48,19,-148,141,200,-105,45,102,-61,139,52,77,-234,-83,88,-46,120,-190,-89,-171,-227,-19,-37,-132,-284,-9,-100,260,94,74,120,-17,-60,-47,117,-31,78,-34,-88,252,-34,-296,-12,296 -> (74)
32,160,30,48,16,-272,111,7,-116,61,-29,-196,81,93,-158,-172,94,21,-129,-79,130,16,-81,-259,-26,49,-132,-73,242,293,-160,78,35,160,-45,83,223,48,-26,84,-134,180,66,51 -> (71)
116,-118,-52,48,9,19,47,183,-82,256,351,-39,28,129,-70,-97,-275,-188,-206,-236,32,85,129,156,52,-95,45,-187,-240,146,36,-212,161,-136,11,-111,-148,-63,6,12,-212,-186,-266,47 -> (69)
18,4,29,50,-29,-3,-3,107,26,240,194,17,-23,91,29,14,6,-115,-28,-55,-31,17,-73,147,-42,-33,93,124,-121,-20,-22,-60,102,135,60,12,-149,-57,-27,97,-26,-194,-162,65 -> (66)
108,-13,187,-176,-51,-28,-138,-148,-30,-110,27,141,48,41,-56,64,110,24,4,136,39,-3,181,186,173,-122,80,-179,-89,116,66,-61,-168,68,-61,51,-128,19,103,-189,-16,203,-76,-129 -> (62)
238,-30,-127,85,-147,-224,23,-99,255,-225,-49,100,203,34,-6,-17,14,213,41,-173,-149,-64,-322,76,-13,-109,2,-465,38,-132,4,71,135,-347,-23,108,118,77,-263,125,208,-20,61,-43 -> (62)
-156,0,-22,88,46,0,-64,106,10,225,104,-42,50,-16,90,60,90,-210,34,22,-232,-119,0,41,-136,68,145,310,-94,-60,-90,40,-57,124,121,96,-16,-12,24,63,-32,-274,-53,-34 -> (64)
141,23,3,38,101,-149,-11,-12,-85,29,21,102,-105,-23,-2,-28,47,-54,-95,-126,-82,14,61,-13,-70,-94,-77,43,72,134,87,-16,-80,-47,-12,13,65,-17,-47,79,17,-50,14,202 -> (57)
160,-15,-128,57,-202,-113,22,-56,291,-142,31,109,232,48,29,36,14,133,109,-55,-179,-33,-364,137,-32,-76,84,-409,-76,-166,0,56,202,-226,53,88,19,88,-242,138,190,-65,-64,-90 -> (73)
58,-48,-84,75,-152,-112,-39,-107,255,-279,-175,84,95,-8,-54,16,194,189,88,32,-134,-59,-292,-26,-94,22,-15,-351,46,-77,-54,-48,-22,-193,59,147,-29,20,-131,73,136,-48,106,-255 -> (69)
47,37,-118,12,34,81,-138,-28,239,79,-67,-45,-182,88,-148,-15,83,16,-2,-84,69,-83,215,114,92,-5,124,6,-5,-103,98,-295,-201,-8,-110,162,-52,-164,-35,-63,10,-95,195,-145 -> (54)
98,177,35,-40,-71,-120,65,-2,13,73,-20,-54,-7,141,-139,-79,133,29,-14,26,164,82,-128,-83,28,14,-30,-56,116,169,-46,-40,55,249,-2,61,7,-6,-36,84,-28,132,-28,38 -> (73)
71,9,22,-14,49,-23,-104,-45,21,29,-11,67,-89,21,-71,6,57,-21,-50,-46,-6,-24,182,88,47,-66,42,5,-14,64,71,-148,-159,-4,-63,84,-33,-67,12,-54,0,-26,61,-20 -> (57)
-124,-43,-21,121,-8,11,-110,-1,116,158,169,-95,-31,-35,78,124,1,-166,50,102,-228,-89,114,174,-115,-7,92,172,-108,-122,-27,71,-42,96,24,119,26,-64,-15,-7,29,-108,27,-6 -> (62)
-21,-25,-68,-8,53,131,-186,-37,205,73,-27,-11,-162,52,-112,16,88,-20,-11,-44,23,-117,292,167,97,-13,168,26,-82,-102,96,-313,-249,-25,-101,153,-111,-155,25,-125,-39,-126,149,-222 -> (64)
151,-148,-141,101,34,7,65,158,-32,226,404,-81,-33,94,-64,-104,-348,-202,-233,-273,-18,91,182,160,8,-131,-19,-285,-224,128,110,-193,188,-245,-22,-131,-56,-72,-56,33,-215,-150,-226,119 -> (64)
111,27,-130,6,-137,-156,14,-67,230,-212,-115,112,302,21,11,-10,155,146,115,-58,-195,-117,-365,-21,-29,-6,101,-362,14,-104,-46,71,67,-236,78,128,89,151,-189,116,137,-65,-2,-193 -> (74)
-40,-169,-222,206,46,44,-32,48,171,174,386,-229,-153,-31,41,30,-220,-247,-89,-60,-228,-45,245,186,-155,-69,-21,-122,-163,-102,116,-18,67,-168,-19,-9,86,-109,-86,17,-139,-108,-21,72 -> (74)
-57,13,-18,49,26,-12,-9,146,-35,248,134,-34,63,59,24,-7,24,-187,-26,-61,-108,-48,-22,33,-62,41,124,195,-105,20,-77,-38,14,102,103,39,-66,-17,23,71,-79,-248,-125,-6 -> (69)
118,-31,-19,56,119,-146,-19,-16,-96,22,90,47,-89,-48,10,-28,-11,-100,-123,-125,-128,-7,140,0,-78,-105,-90,-16,41,138,93,14,-86,-111,-21,-5,103,-8,-30,39,-41,-26,5,183 -> (69)
-201,26,64,119,-22,-18,-156,-40,147,169,70,-76,-5,-43,120,170,149,-105,126,168,-238,-157,25,172,-124,28,149,364,-40,-206,-110,155,-94,251,22,216,35,-51,-14,6,117,-118,100,-43 -> (66)
38,2,81,-61,48,-70,-74,-65,-87,-25,25,68,27,-7,-50,-10,74,-47,-70,15,-34,-24,166,26,43,-64,18,-75,-15,179,30,-54,-144,5,-31,45,6,26,61,-81,-82,73,-29,-52 -> (74)
96,170,9,-71,-8,-195,63,-13,-33,11,-71,-103,72,116,-122,-115,199,11,-19,-10,108,-19,-99,-180,38,42,-28,-64,180,176,-67,53,-44,175,7,73,117,57,-4,50,-82,159,16,-2 -> (64)
81,-60,-132,98,-100,-143,8,-95,221,-271,-98,118,107,-48,1,-13,151,157,41,-43,-203,-60,-314,-47,-147,-21,-45,-399,46,-48,1,-2,46,-288,66,91,45,76,-186,142,99,-71,42,-156 -> (71)
71,214,71,-181,-57,-92,19,-19,-54,7,-110,30,134,116,-109,-40,251,-24,70,134,90,22,-103,-124,86,55,73,-5,80,198,-49,6,-79,287,75,72,-6,91,58,6,-39,151,-86,-74 -> (54)
64,79,-11,-58,10,-87,-13,-68,71,-64,-75,-47,-101,67,-110,-69,256,33,-11,42,86,-33,-13,-97,2,22,-35,-99,133,95,31,-74,-132,114,-9,69,-3,-20,10,13,-88,114,56,-84 -> (71)
148,78,-91,16,-207,-153,29,-105,261,-223,-132,131,229,43,-32,16,143,202,137,18,-115,-13,-412,4,-32,-25,41,-387,44,-70,-34,51,132,-128,54,134,58,111,-222,144,213,31,13,-126 -> (73)
-74,-34,-16,87,1,36,-35,115,2,231,180,-47,-11,38,5,28,-47,-188,-38,-8,-108,-2,58,101,-80,15,85,134,-148,24,-45,-84,26,87,73,35,-96,-68,23,36,-72,-208,-105,-11 -> (57)
46,7,-384,235,158,109,-31,161,342,289,7,-145,-434,91,-121,-116,10,-79,-93,-367,13,-90,119,17,-123,51,51,184,46,-223,163,-421,-87,-142,-60,107,-20,-292,-182,190,-30,-465,252,55 -> (64)
17,30,-47,29,77,-31,-20,57,0,113,16,4,-102,34,-44,-47,112,-94,-57,-77,-31,-29,41,-39,-62,16,21,101,17,73,28,-125,-93,48,38,42,-37,-55,4,65,-75,-146,-4,13 -> (64)
42,-140,-135,159,11,-4,-8,70,71,177,349,-168,-80,25,-14,-3,-260,-196,-128,-110,-124,21,206,179,-70,-93,-28,-159,-162,0,69,-54,102,-147,-32,-25,33,-98,-60,2,-119,-79,-69,91 -> (54)
72,160,-10,-88,-25,-105,11,-38,1,13,-37,-59,72,76,-102,-37,135,-46,30,80,30,5,4,-90,44,19,19,-62,87,151,-8,33,-65,170,14,80,105,54,2,1,-42,166,-2,-13 -> (54)
159,129,52,-97,-68,-139,7,-111,55,-99,-86,-21,-55,111,-150,-55,205,98,6,76,164,48,-50,-57,73,-26,-66,-188,150,144,25,-33,-67,167,-47,71,8,-9,-12,-4,-8,255,45,-19 -> (62)
141,67,-5,-27,-20,-162,33,-20,63,-15,-35,-139,-105,143,-134,-109,206,50,-43,-40,163,-18,-74,-95,29,18,-77,-112,167,68,-20,-31,-69,126,-21,53,-8,-60,-1,32,-84,121,60,-17 -> (69)
-110,335,80,54,-43,-198,143,100,-278,311,36,-162,345,78,-165,-100,-139,-144,-83,42,49,150,-44,-254,-21,88,-11,141,108,484,-281,128,199,379,11,122,332,141,-21,106,-68,163,-63,137 -> (73)
98,118,56,-85,-22,-152,25,-37,-53,-38,-69,-28,26,86,-115,-72,197,9,-17,50,92,21,-57,-129,31,18,-47,-86,128,196,-37,5,-79,164,22,52,24,33,36,12,-68,157,-13,-24 -> (69)
-179,-19,-112,162,14,26,-147,-23,265,141,76,-180,-135,-53,101,152,144,-160,139,146,-282,-186,85,131,-183,63,109,303,-22,-290,-19,106,-143,140,40,198,75,-112,-43,22,80,-155,178,-45 -> (57)
-3,-34,-4,108,-22,15,31,155,-30,297,287,-25,-13,79,4,-8,-151,-179,-99,-93,-46,78,-2,145,-70,-43,52,63,-179,69,-28,-101,177,72,55,-30,-124,-69,-29,100,-84,-213,-204,102 -> (73)
42,38,37,-96,48,-19,-78,-47,-13,-2,-9,77,-10,25,-49,-9,152,-47,-19,22,-12,-48,123,29,55,-34,76,-24,-16,103,63,-100,-165,48,-5,55,-42,12,52,-56,-73,20,-32,-82 -> (74)
32,53,-22,7,15,61,-104,-7,135,102,-55,42,-167,81,-122,-5,98,15,-18,-49,82,-13,122,98,50,-10,94,71,-17,-8,59,-281,-134,79,-63,123,-122,-143,-14,-12,19,-115,100,-85 -> (62)
24,-5,72,-79,28,-12,-114,-80,7,-47,-32,60,-38,24,-84,-3,147,1,-36,39,23,-49,169,54,75,-37,56,-73,-17,103,40,-143,-201,30,-44,81,-77,-27,74,-109,-73,50,22,-154 -> (74)
80,-3,-185,23,-198,-24,20,-46,307,-218,-87,88,130,25,-30,32,166,86,159,99,-172,-3,-370,-15,-112,44,40,-391,-44,-98,14,-48,87,-144,157,79,-63,62,-159,135,112,-69,-47,-221 -> (54)
-32,-107,-60,121,70,-4,3,147,-29,260,310,-63,-10,28,54,-30,-123,-218,-132,-161,-139,-39,82,121,-93,-45,64,53,-169,15,3,-60,86,-66,48,-36,-52,-43,-15,69,-160,-258,-170,61 -> (71)
103,-111,-101,94,-27,76,58,174,2,286,410,-59,-70,120,-63,-56,-317,-210,-175,-169,18,145,120,208,-7,-103,18,-189,-267,106,88,-230,233,-90,16,-121,-162,-108,-43,56,-174,-174,-269,108 -> (62)
-20,-20,-37,110,-25,67,-2,147,73,309,255,-20,-92,86,18,17,-74,-162,-48,-72,-45,47,-27,177,-82,-27,90,135,-170,-43,4,-135,142,117,58,4,-167,-107,-52,119,-47,-264,-163,73 -> (66)

160,123,-27,42,35,-147,-308,-54,241,42,19,-35,-234,37,107,-152,184,590,375,150,217,-423,354,201,269,178,216,-92,504,1,-570,-408,-230,-106,85,29,-43,180,-281,60,-114,89,-113,71 -> (37)
367,431,-72,-75,211,187,-152,113,84,-431,261,-103,9,58,52,-28,-58,39,-44,-174,-95,-380,-235,299,-178,356,46,114,48,-77,-59,-199,476,-178,40,102,-113,183,-110,-266,140,-123,107,224 -> (43)
-153,-73,261,-53,44,20,27,-168,-28,301,-35,353,-10,256,-178,-68,-223,153,256,243,90,-446,134,291,433,7,151,-335,131,128,-185,-129,-463,317,96,4,-127,-230,-250,-92,-57,-288,36,140 -> (34)
318,410,-59,-95,402,64,-37,49,-90,-368,392,211,-83,43,223,-103,79,217,-263,-186,-118,59,-186,140,245,556,-90,241,95,20,-223,-152,141,-68,-309,235,45,174,232,-171,-83,9,-65,105 -> (38)
210,-16,101,-331,-193,179,30,110,-3,-97,29,295,356,-180,-78,199,-365,-268,47,-274,1,31,-233,197,343,306,-78,21,-227,141,159,75,499,195,36,-200,-181,-374,41,-137,-100,-104,410,40 -> (52)
242,0,-23,-275,-175,14,197,252,-137,-218,290,0,337,-431,-6,56,-428,-472,-65,-156,67,174,-414,103,149,460,-78,186,-337,-114,285,302,533,-17,-322,-198,-191,-86,241,-213,112,55,326,-56 -> (36)
441,175,-127,-196,284,167,33,-96,-200,-133,263,100,75,238,479,152,218,160,-341,-148,-75,322,-60,-182,171,149,-98,48,2,24,-383,-217,-90,-23,-192,190,-94,59,278,11,-53,-114,-279,169 -> (38)
111,-268,53,-4,-35,190,10,420,-204,78,28,172,472,-321,-288,-155,-240,-122,211,-249,-197,-11,-212,192,38,-76,237,-147,-250,-53,318,-143,74,26,107,-4,-205,-174,50,-129,141,-168,421,272 -> (45)
109,-381,-242,-101,-62,346,-221,137,-268,-183,245,293,146,-83,68,114,133,-309,79,-22,-63,-111,-324,212,24,-261,331,57,-367,-85,-39,-360,-391,151,-195,2,33,-139,188,26,118,-455,41,-27 -> (36)
50,4,22,-104,390,38,-96,224,-339,-155,270,348,-108,-256,-16,-208,135,406,181,-72,-102,28,-10,351,538,243,305,-88,256,63,-213,-298,-471,113,-257,149,-37,-3,104,-2,-67,-90,303,147 -> (45)
247,401,335,-137,282,-112,179,-116,31,48,76,139,18,154,61,-43,-261,358,-145,-129,-22,-20,113,94,402,564,-222,-95,277,138,-162,119,249,35,53,134,-174,15,-83,-210,-94,82,101,250 -> (38)
431,135,-214,-3,-237,139,47,13,174,-112,143,-278,355,55,185,66,-180,-446,-226,-90,5,32,-296,-227,-328,118,-231,204,-401,-194,74,82,609,-232,-25,-17,-124,173,145,-120,195,-44,-251,105 -> (34)
164,-85,177,253,-54,-190,-332,-377,299,87,-116,-48,-346,176,92,132,222,495,85,165,80,-462,378,92,93,-223,89,-101,432,-21,-451,-82,-331,-68,324,256,105,309,-401,206,209,-168,-34,113 -> (53)
-221,-307,-17,148,-148,-44,148,-90,-49,691,-98,211,230,275,-93,-317,-95,46,299,439,147,-82,204,-159,397,-286,108,-375,-64,6,-274,-212,-788,217,-88,-6,-157,-140,22,90,-104,-139,-477,157 -> (43)
320,79,-75,-300,-99,175,77,233,-46,-6,42,153,445,-205,68,-8,-218,-123,59,-302,-20,339,-148,-33,361,366,-123,17,-192,111,20,-87,458,52,-62,-171,-240,-242,208,-69,-207,81,166,139 -> (45)
409,329,25,-159,98,281,108,114,-68,-334,233,-257,222,-36,5,10,-395,-477,-178,-210,-175,-151,-432,213,-305,402,-145,94,-395,-132,323,149,658,-117,34,-5,-200,194,-26,-346,326,-262,199,278 -> (37)
220,204,-41,-287,523,250,17,228,-428,-347,446,386,80,63,146,18,85,229,-124,-207,-152,-19,-266,301,248,262,258,-42,103,44,-174,-370,-167,97,-283,167,-168,-180,212,-235,-60,-202,168,196 -> (43)
268,-75,-173,-207,67,290,165,225,-263,45,225,354,600,166,167,94,-40,-140,-222,-237,-103,294,-304,-201,87,-66,39,-35,-300,8,-33,-278,82,68,-174,46,-249,-392,415,-145,-124,-109,-163,171 -> (43)
79,-436,-86,-75,-371,116,-77,-20,-28,-76,137,457,307,-137,9,324,-79,-425,-147,-82,29,65,-332,-28,207,-206,23,196,-391,-13,91,87,30,196,-177,-27,83,-324,273,74,48,-235,126,-200 -> (52)
278,-68,194,202,-526,-182,121,-281,465,392,-314,-275,341,34,-44,108,-375,-222,-107,12,72,29,135,-392,-47,-66,-430,-43,-168,-62,106,474,575,-132,397,6,-119,141,-176,94,221,67,-68,165 -> (45)
182,201,131,-23,136,167,165,244,-133,-108,172,-131,238,-163,-236,-275,-482,-354,19,-128,-204,-170,-348,305,-117,413,-50,-19,-346,-117,413,141,372,-54,-8,17,-187,179,-35,-360,281,-201,270,325 -> (38)
154,186,198,164,-306,-329,99,-379,464,390,-215,-280,-51,110,37,-133,-294,65,48,246,207,-73,317,-202,294,314,-432,-47,121,13,-213,375,225,-77,150,-8,-58,335,-237,83,42,169,-266,121 -> (53)
-174,-380,31,182,-146,-67,61,-120,-28,695,-158,271,156,194,-60,-307,-16,139,281,343,95,36,282,-160,492,-249,60,-307,-51,56,-299,-211,-836,225,-49,43,-46,-73,40,178,-137,-131,-423,138 -> (36)
109,-185,60,-51,25,243,109,456,-248,60,122,262,564,-215,-290,-189,-358,-250,99,-282,-216,-26,-352,210,-12,71,174,-79,-393,-58,402,-141,171,54,6,-11,-214,-244,152,-292,86,-179,319,257 -> (36)
312,207,-1,223,297,-45,103,46,-81,232,24,-372,28,54,137,-422,60,310,-18,16,-183,216,182,-164,14,142,-113,-166,92,-109,-183,-91,-209,-254,30,278,-157,557,6,23,197,16,-277,507 -> (53)
374,-73,-147,-111,-307,271,225,44,-83,31,44,-328,482,-114,104,71,-362,-808,-190,-100,-109,346,-393,-230,-205,34,-300,57,-726,-150,347,305,469,-55,-46,-129,-219,129,207,-48,319,-241,-56,212 -> (52)
349,53,-69,166,-9,-172,134,228,59,166,121,-233,365,-113,102,-233,-74,181,-88,-106,1,182,17,-304,-128,124,-56,30,29,-215,-60,-18,258,-358,-49,144,-197,237,168,-92,115,284,-199,231 -> (37)
178,125,198,42,-62,-153,-91,-182,204,-234,151,-103,-142,22,-41,221,-177,56,-57,87,111,-586,-55,249,-110,83,64,18,224,-135,-57,219,274,-101,138,107,-64,151,-322,-140,343,-128,257,34 -> (43)
159,-43,-73,-275,-228,53,183,324,-104,-76,204,192,457,-419,-73,-61,-420,-430,46,-189,60,276,-375,69,352,475,-99,167,-374,-6,254,165,478,72,-341,-247,-180,-242,324,-177,-103,116,253,-54 -> (53)
-179,-202,48,282,-358,-220,-78,-121,279,198,17,-16,-33,-31,-273,-154,-233,-149,274,425,222,-614,1,154,36,-126,129,-43,-4,-181,-26,131,-194,0,-13,-8,26,124,-239,-19,238,-106,-73,-69 -> (43)
-11,-5,153,179,-25,-49,140,279,18,281,5,-91,303,-152,-379,-466,-448,-70,296,63,-50,-308,-65,194,-26,192,93,-180,-132,-142,263,8,78,-84,87,-2,-213,114,-139,-269,174,-17,111,302 -> (37)
383,281,-24,124,331,66,39,-4,-74,168,-25,-372,1,88,199,-344,122,343,14,-33,-203,236,224,-150,65,143,-118,-216,128,-39,-262,-180,-161,-210,128,248,-180,505,-50,82,143,-47,-224,539 -> (45)
86,-472,-227,64,-142,252,-173,230,-215,-78,199,259,281,-183,-39,18,86,-317,49,-61,-113,-39,-336,96,-66,-346,298,85,-413,-150,99,-262,-305,54,-166,61,42,-88,241,33,188,-349,51,8 -> (53)
141,-366,-271,156,-81,130,-75,339,-183,78,203,2,360,-167,-8,-197,80,-140,120,8,-54,-23,-208,-56,-213,-303,321,1,-288,-264,24,-332,-287,-150,-157,78,-84,66,225,-22,198,-138,-146,116 -> (37)
261,128,-85,164,187,216,-182,-46,43,141,-92,-102,-5,193,90,-278,186,242,127,-20,-205,-25,163,-2,68,-40,-15,-160,13,31,-271,-388,-258,-66,214,213,-37,321,-104,112,51,-232,-241,430 -> (45)
295,184,-147,92,128,-111,6,-285,67,102,156,-166,-131,321,434,-40,263,299,-190,221,105,95,192,-307,128,30,-125,-13,211,-85,-570,-122,-311,-153,-162,231,-39,352,88,138,38,20,-579,140 -> (34)
131,94,208,68,-76,-161,-90,-208,203,-193,138,-101,-176,20,-69,182,-194,30,-21,145,122,-615,-42,271,-86,75,70,5,204,-137,-53,231,185,-73,126,100,-40,173,-338,-127,353,-157,234,21 -> (43)
237,91,195,169,-324,-70,24,-361,440,236,-209,-66,150,244,-8,95,-290,-166,-183,6,7,-130,66,-189,30,79,-435,45,-153,31,4,320,444,-24,309,88,2,142,-168,7,121,-79,-164,151 -> (53)
-153,-389,32,122,-209,3,81,-125,-65,617,-166,158,157,108,-87,-244,-108,-80,290,339,70,41,185,-95,433,-249,32,-311,-185,38,-163,-89,-731,249,-32,-27,-79,-41,-1,176,-21,-230,-291,155 -> (53)
-6,-93,-60,45,56,-179,-236,108,27,76,84,305,-136,-243,3,-252,223,562,360,83,128,-47,253,166,638,166,246,-34,416,69,-456,-344,-465,37,-190,63,47,22,25,171,-232,153,48,-15 -> (45)
240,339,-30,-128,495,103,-114,132,-216,-442,380,336,-164,-146,124,-131,155,328,-131,-236,-197,104,-167,302,445,522,44,171,192,91,-202,-206,-34,24,-310,250,68,123,209,-82,-94,-51,217,137 -> (45)
-7,2,30,-59,354,-49,-121,200,-240,-55,262,396,-139,-160,-16,-273,134,509,239,9,-2,-99,72,355,562,292,321,-69,332,63,-324,-379,-546,104,-285,132,-11,-14,78,-45,-165,-8,138,84 -> (36)
17,-41,-291,-118,48,116,105,349,-238,180,238,149,308,-128,29,-439,-68,-73,291,118,81,176,-136,17,365,251,164,-65,-192,-50,-157,-381,-329,51,-442,-133,-192,-86,327,-86,-221,50,-278,93 -> (34)
-185,-286,145,226,-49,-132,-63,-198,61,585,-177,339,-44,209,-103,-265,54,378,293,311,74,-149,377,-3,559,-198,92,-297,185,113,-379,-223,-833,227,55,137,31,-21,-114,187,-134,-136,-277,146 -> (53)
-34,-313,20,275,-117,-133,-159,-215,148,548,-211,245,-4,214,48,-165,247,466,213,231,71,-21,430,-193,445,-346,66,-230,229,81,-497,-297,-740,98,117,188,54,43,-60,311,-128,-62,-377,145 -> (52)
